Below are the code and all the weights of a small trained network. Each question names an input and a target symbol and asks about switching units off, where a switched-off unit gives its printed mean instead of its output.

import numpy as np


def w(rows, s, z=0):
    codes = np.array(rows[::2]) - 128.0
    scale = np.full(codes.shape[1], s)
    scale[-1] = z or s
    return codes * scale


def f(y):
    return np.maximum(y, 0)


def softmax(a):
    e = np.exp(a - a.max(-1, keepdims=True))
    return e / e.sum(-1, keepdims=True)


def log_softmax(a):
    a = a - a.max(-1, keepdims=True)
    return a - np.log(np.exp(a).sum(-1, keepdims=True))


def net(x, mask):
    ids = ['ΘΛΦαβημξ'.index(c) for c in x.split()]
    T = len(ids)
    res = E[ids] + P[:T]
    u = 0
    for l in range(2):
        r = res
        for j in range(2):
            rows = slice(3 * j, 3 * j + 3)
            q, k, v = (r @ M[l][rows].T for M in (Q, K, V))
            z = softmax(np.where(np.tri(T) > 0, q @ k.T / 3**0.5, -1e9)) @ v
            o = O[l][rows]
            res = res + np.where(mask[u + j], z, o[:, -1]) @ o[:, :-1]
        u += 2
        y = f(res @ A[l][:, :-1].T + A[l][:, -1])
        res = res + np.where(mask[u : u + 12], y, B[l][:, -1]) @ B[l][:, :-1]
        u += 12
    return log_softmax(res[-1] @ U[:, :-1].T + U[:, -1])


Q, K, V, O, A, B = {}, {}, {}, {}, {}, {}
E = w([
[148,126,90,154,59,96,91],'Θ',
[117,133,122,129,133,22,33],'Λ',
[182,63,231,126,133,133,36],'Φ',
[11,83,120,140,36,86,158],'α',
[102,210,67,144,73,180,115],'β',
[165,113,113,148,63,101,108],'η',
[162,50,8,110,193,90,156],'μ',
[220,141,131,172,112,184,188],'ξ',
],0.014)
P = w([
[192,205,189,69,37,1,171],'0',
[151,168,136,142,101,57,151],'1',
[148,141,121,157,119,98,140],'2',
[141,125,103,160,122,116,123],'3',
[132,114,97,169,127,137,122],'4',
[129,103,87,166,129,147,109],'5',
[119,98,84,167,131,156,98],'6',
[111,92,82,167,130,164,91],'7',
[107,80,78,162,132,171,87],'8',
[110,63,74,171,130,171,70],'9',
[107,62,77,162,137,180,73],'10',
[111,50,79,161,136,187,67],'11',
],0.0068)
Q[0] = w([
[156,153,187,119,68,110,179],'L0H0',
[205,57,116,206,52,170,222],'L0H0',
[138,177,46,239,5,107,161],'L0H0',
[118,115,86,72,93,202,89],'L0H1',
[120,180,91,45,126,132,99],'L0H1',
[110,239,185,105,157,161,254],'L0H1',
],0.0073)
K[0] = w([
[104,115,186,254,29,230,101],'L0H0',
[64,21,153,69,38,230,241],'L0H0',
[85,173,33,167,26,125,192],'L0H0',
[49,178,23,95,48,152,123],'L0H1',
[72,203,183,147,104,135,70],'L0H1',
[221,241,153,156,88,183,106],'L0H1',
],0.0058)
V[0] = w([
[85,1,122,85,183,104,179],'L0H0',
[129,123,130,121,180,22,58],'L0H0',
[49,152,21,60,164,79,205],'L0H0',
[152,152,66,181,182,226,172],'L0H1',
[33,184,162,168,30,186,94],'L0H1',
[81,66,209,239,137,108,221],'L0H1',
],0.0061)
O[0] = w([
[22,77,101,49,132,184,155,17],'L0H0',
[92,138,129,253,128,219,129,82],'L0H0',
[118,82,214,99,186,162,107,4],'L0H0',
[162,89,103,93,107,222,70,120],'L0H1',
[112,29,191,243,158,97,188,118],'L0H1',
[49,57,133,71,92,127,194,145],'L0H1',
],0.0074,0.0038)
A[0] = w([
[133,164,171,141,181,153,185,81],'L0N0',
[144,158,120,131,123,138,182,88],'L0N1',
[73,90,140,101,160,183,131,3],'L0N2',
[150,108,156,76,152,52,89,92],'L0N3',
[117,124,70,146,131,120,125,205],'L0N4',
[152,126,84,108,145,159,101,112],'L0N5',
[89,123,157,186,119,107,96,209],'L0N6',
[133,156,117,135,187,171,99,154],'L0N7',
[148,139,247,105,155,139,103,68],'L0N8',
[87,203,118,107,84,148,127,104],'L0N9',
[129,150,160,141,175,134,67,139],'L0N10',
[151,77,119,139,148,101,118,130],'L0N11',
],0.013,0.0029)
B[0] = w([
[84,129,87,164,96,99,121,138],'L0N0',
[107,133,134,157,107,131,146,199],'L0N1',
[194,105,208,79,85,181,98,135],'L0N2',
[62,138,105,126,112,95,125,162],'L0N3',
[166,107,137,129,153,101,147,213],'L0N4',
[171,135,120,103,129,126,131,200],'L0N5',
[160,124,144,100,95,167,108,254],'L0N6',
[187,105,115,116,113,122,113,158],'L0N7',
[7,175,94,137,96,30,154,141],'L0N8',
[80,126,77,150,125,81,139,151],'L0N9',
[147,119,114,100,94,127,147,176],'L0N10',
[83,108,124,109,137,103,131,187],'L0N11',
],0.014,0.0059)
Q[1] = w([
[120,148,173,208,192,194,110],'L1H0',
[182,108,161,38,114,205,96],'L1H0',
[58,199,248,232,255,60,183],'L1H0',
[180,136,100,171,127,79,215],'L1H1',
[116,112,103,128,137,206,157],'L1H1',
[149,64,85,144,103,169,112],'L1H1',
],0.0091)
K[1] = w([
[129,196,120,194,133,132,131],'L1H0',
[154,74,83,141,254,242,115],'L1H0',
[91,231,204,245,38,109,92],'L1H0',
[143,134,45,110,229,105,185],'L1H1',
[103,112,220,74,114,212,190],'L1H1',
[121,11,143,118,145,151,98],'L1H1',
],0.0085)
V[1] = w([
[173,129,220,128,2,200,99],'L1H0',
[202,170,120,91,114,45,118],'L1H0',
[177,144,100,182,92,213,74],'L1H0',
[110,179,141,134,82,92,240],'L1H1',
[98,129,141,90,114,79,103],'L1H1',
[98,37,102,76,118,67,145],'L1H1',
],0.0066)
O[1] = w([
[106,3,29,82,14,97,253,181],'L1H0',
[30,45,141,166,155,117,96,254],'L1H0',
[144,34,191,56,75,205,201,159],'L1H0',
[136,81,97,165,152,196,36,177],'L1H1',
[174,57,133,100,118,133,135,129],'L1H1',
[208,89,191,156,101,59,121,148],'L1H1',
],0.0054,0.009)
A[1] = w([
[38,129,76,152,124,82,132,142],'L1N0',
[134,148,156,161,128,150,77,86],'L1N1',
[12,164,87,144,139,69,130,102],'L1N2',
[167,118,166,137,128,166,120,92],'L1N3',
[171,108,146,121,143,126,143,74],'L1N4',
[75,115,195,163,192,204,112,154],'L1N5',
[128,159,99,128,122,185,157,119],'L1N6',
[158,133,127,116,133,127,139,196],'L1N7',
[146,129,101,175,175,90,145,56],'L1N8',
[103,134,171,139,88,88,114,147],'L1N9',
[127,88,104,115,72,152,170,3],'L1N10',
[163,129,151,152,146,110,179,161],'L1N11',
],0.011,0.0049)
B[1] = w([
[18,217,29,45,113,43,109,186],'L1N0',
[112,176,181,88,165,132,143,152],'L1N1',
[254,69,214,141,166,245,161,150],'L1N2',
[91,144,75,98,135,126,117,158],'L1N3',
[94,188,105,111,118,141,91,157],'L1N4',
[54,68,49,154,244,161,175,137],'L1N5',
[164,129,146,135,121,163,113,153],'L1N6',
[121,112,137,151,104,125,106,176],'L1N7',
[113,188,157,84,148,119,122,145],'L1N8',
[133,116,120,161,161,162,184,192],'L1N9',
[141,183,185,121,171,115,101,254],'L1N10',
[115,117,136,131,66,121,83,171],'L1N11',
],0.0087,0.0093)
U = w([
[6,159,72,106,76,61,122,203],'Θ',
[228,3,154,175,99,165,130,250],'Λ',
[103,132,150,107,124,123,125,6],'Φ',
[79,88,133,136,207,151,139,163],'α',
[116,134,153,112,134,113,133,5],'β',
[110,138,154,116,129,121,122,5],'η',
[141,219,210,77,141,75,72,111],'μ',
[112,140,149,106,124,121,133,3],'ξ',
],0.0067,0.0043)

Each question gives the input, a string of symbols that net reads in full, and the target symbol t.
The units are the heads (3 rows each of Q, K, V and O) and the neurons (one row each of A and B). Each row of codes is followed by its name. A weight is (code - 128) times the scale printed after its matrix; where a second scale follows, it is the last column's (O, A, B and U).
mask holds one flag per unit, layer by layer, with each layer's heads first. A switched-off unit (its flag False) gives its mean, the last column of its rows in O or B, instead of its output. The means were averaged over made-up inputs and are rounded, as every weight is.
A unit's drop is (log p(t) with every unit on - log p(t) with that unit switched off) / (log p(t) with every unit on - log p(t) with every unit switched off).
The circuit of an input: a set's keep is (log p(t) with only the set's units on - log p(t) with every unit switched off) / (log p(t) with every unit on - log p(t) with every unit switched off). Starting from the 12 units with the biggest drops (on a tie, the unit counted first), units are removed one at a time, each time the one whose removal leaves the highest keep (on an exact tie, the one counted first), for as long as the keep stays at least 0.8.
circuit, biggest first: the units of the circuit, biggest drop first
most important unit: the unit with the biggest drop
top k neurons: the k neurons with the biggest drops, biggest first
top k neurons in layer l: the k neurons of layer l with the biggest drops, biggest first
which heads matter: for each layer, one digit per head in row order, 1 if its drop is at least 0.15 and else 0, layers parted by /
input Φ ξ β μ η Φ α β, target α: top 2 neurons => (L1N5; L0N5)
input μ ξ ξ Λ α Φ β ξ β, target α: circuit, biggest first => (L0H1; L1H0; L1N5)
input ξ ξ β ξ μ β α Φ ξ, target α: most important unit => L1H0
input Φ η ξ Φ Φ μ ξ ξ η ξ β β, target μ: which heads matter => 00 / 11
input ξ μ Θ Θ ξ ξ ξ Φ μ Φ α α, target Λ: which heads matter => 10 / 01
input Φ ξ β ξ α ξ ξ α, target Λ: top 3 neurons => (L0N2; L0N6; L1N0)
input Φ Φ Φ η β ξ Θ μ ξ ξ Φ ξ, target μ: circuit, biggest first => (L1H0; L0N11)
input β α ξ Λ Θ ξ η β, target Λ: which heads matter => 11 / 00
input η α ξ ξ Θ β Φ, target Θ: top 2 neurons => (L0N8; L1N0)
input Φ ξ Λ Θ Θ, target Λ: which heads matter => 10 / 00
input μ β η, target μ: which heads matter => 01 / 10
input ξ ξ μ, target μ: top 2 neurons in layer 0 => (L0N6; L0N4)
input ξ α ξ α Θ ξ β Φ μ η, target μ: top 2 neurons => (L0N11; L0N6)
input Λ Λ α Φ Λ ξ μ Θ ξ, target μ: top 2 neurons => (L0N11; L0N6)
input α μ Λ ξ ξ Λ ξ ξ α ξ ξ Φ, target α: top 2 neurons in layer 1 => (L1N2; L1N5)
input μ α ξ ξ Φ ξ ξ Θ Λ ξ, target α: top 2 neurons => (L1N5; L0N6)
input μ ξ Φ Λ ξ α ξ β β ξ Φ, target α: top neuron in layer 1 => (L1N5)
input μ ξ β Φ Φ β α, target α: which heads matter => 01 / 10
input Θ Θ Φ Θ β Φ ξ ξ β, target Λ: top 2 neurons => (L1N0; L0N7)
input ξ β ξ ξ ξ β α Φ, target Θ: top 3 neurons => (L1N0; L0N8; L0N6)
input β ξ η μ ξ ξ β Λ Φ, target μ: circuit, biggest first => (L1H0)
input Λ Φ ξ β μ ξ α, target α: which heads matter => 00 / 10
input Θ η ξ, target Θ: top 2 neurons in layer 0 => (L0N6; L0N0)
input β β ξ, target Θ: which heads matter => 11 / 00
input Λ ξ Θ Θ Φ Φ Θ, target Λ: top 2 neurons in layer 0 => (L0N6; L0N4)
input ξ ξ ξ ξ ξ μ Λ β Λ, target μ: top 2 neurons => (L0N6; L1N1)
input Λ Φ Φ Λ, target Λ: most important unit => L0H0
input Φ ξ Λ η ξ ξ ξ β ξ β Φ Λ, target Λ: top 2 neurons => (L0N6; L1N0)
